Below is a small trained network, with its code and all its weights. Each question gives an input and a class and asks what happens when units are switched off, that is, made to give their printed mean instead of their output.

import numpy as np


def w(rows, s, z=0):
    codes = np.array(rows[::2]) - 128.0
    scale = np.full(codes.shape[1], s)
    scale[-1] = z or s
    return codes * scale


def f(y):
    return y / 2 * (1 + np.tanh(0.7978845608 * (y + 0.044715 * y**3)))


def log_softmax(a):
    a = a - a.max(-1, keepdims=True)
    return a - np.log(np.exp(a).sum(-1, keepdims=True))


def net(x, mask):
    res = np.array(x, float).reshape(1, 5) / 4 @ E
    y = f(res @ A[0][:, :-1].T + A[0][:, -1])
    res = res + np.where(mask, y, B[0][:, -1]) @ B[0][:, :-1]
    return log_softmax(res[-1] @ U[:, :-1].T + U[:, -1])


A, B = {}, {}
E = w([
[138,35,107,113,149],'x0',
[119,102,178,121,7],'x1',
[117,137,77,216,104],'x2',
[110,161,50,56,125],'x3',
[63,78,111,109,129],'x4',
],0.011)
A[0] = w([
[114,130,162,160,131,157],'n1',
[116,184,67,82,89,196],'n2',
[184,142,162,131,84,132],'n3',
[119,72,168,152,144,177],'n4',
[203,98,105,148,143,108],'n5',
[124,104,160,158,179,208],'n6',
[97,59,124,99,103,183],'n7',
[119,163,112,158,164,162],'n8',
[111,139,171,181,81,148],'n9',
[135,149,132,9,120,147],'n10',
[106,168,131,133,171,176],'n11',
[83,109,78,63,111,140],'n12',
[155,145,109,132,28,197],'n13',
[180,109,127,120,48,183],'n14',
[173,163,88,130,125,38],'n15',
[163,114,142,134,52,253],'n16',
[72,44,165,64,127,192],'n17',
[106,159,140,174,104,128],'n18',
[80,186,75,136,79,218],'n19',
[101,101,178,156,110,189],'n20',
],0.014,0.0045)
B[0] = w([
[149,185,114,158,119,163],'n1',
[104,44,129,65,206,226],'n2',
[179,92,96,145,170,190],'n3',
[116,180,101,157,134,197],'n4',
[134,89,154,112,186,159],'n5',
[137,205,55,168,166,195],'n6',
[186,151,150,144,47,215],'n7',
[80,160,48,223,193,183],'n8',
[219,219,159,155,18,214],'n9',
[104,61,169,50,94,231],'n10',
[116,80,85,170,198,184],'n11',
[167,74,151,40,63,210],'n12',
[197,93,72,126,147,239],'n13',
[195,123,83,143,146,220],'n14',
[82,135,155,147,121,149],'n15',
[241,106,124,142,117,242],'n16',
[169,218,171,164,2,255],'n17',
[183,147,146,194,101,177],'n18',
[140,126,12,157,167,228],'n19',
[134,200,142,182,76,202],'n20',
],0.0083,0.0099)
U = w([
[167,174,142,219,72,129],'0',
[43,120,85,171,174,87],'1',
[89,104,250,89,75,46],'2',
[156,125,175,141,163,142],'3',
[162,70,118,103,119,253],'4',
],0.015,0.0016)

Each question gives the input, the list of numbers given to net, and the class t.
The units are the neurons (one row each of A and B). Each row of codes is followed by its name. A weight is (code - 128) times the scale printed after its matrix; where a second scale follows, it is the last column's (A, B and U).
mask holds one flag per neuron, in row order. A switched-off neuron (its flag False) gives its mean, the last column of its row in B, instead of its output. The means were averaged over made-up inputs and are rounded, as every weight is.
A unit's drop is (log p(t) with every unit on - log p(t) with that unit switched off) / (log p(t) with every unit on - log p(t) with every unit switched off).
The circuit of an input: a set's keep is (log p(t) with only the set's units on - log p(t) with every unit switched off) / (log p(t) with every unit on - log p(t) with every unit switched off). Starting from the 12 units with the biggest drops (on a tie, the unit counted first), units are removed one at a time, each time the one whose removal leaves the highest keep (on an exact tie, the one counted first), for as long as the keep stays at least 0.8.
units of the circuit, in order: the units of the circuit, biggest drop first
top k neurons: the k neurons with the biggest drops, biggest first
drop when u is switched off: that unit's drop, to one decimal
input [7,8,-1,4,3], class 0: units of the circuit, in order -> n17
input [-8,6,-2,2,-6], class 4: units of the circuit, in order -> n2, n17
input [-5,1,-7,1,-3], class 2: units of the circuit, in order -> n10, n19
input [1,5,-6,-2,7], class 0: top 2 neurons -> n17, n2
input [7,1,-2,2,-3], class 2: top 2 neurons -> n19, n13
input [7,-8,2,-6,6], class 1: top 2 neurons -> n9, n16
input [8,-8,-7,-6,3], class 0: drop when n17 is switched off -> 0.5
input [-8,4,-2,5,6], class 4: drop when n20 is switched off -> 0.0
input [0,-5,8,4,6], class 1: drop when n6 is switched off -> 0.0
input [-1,1,-6,0,-8], class 4: drop when n17 is switched off -> 0.1
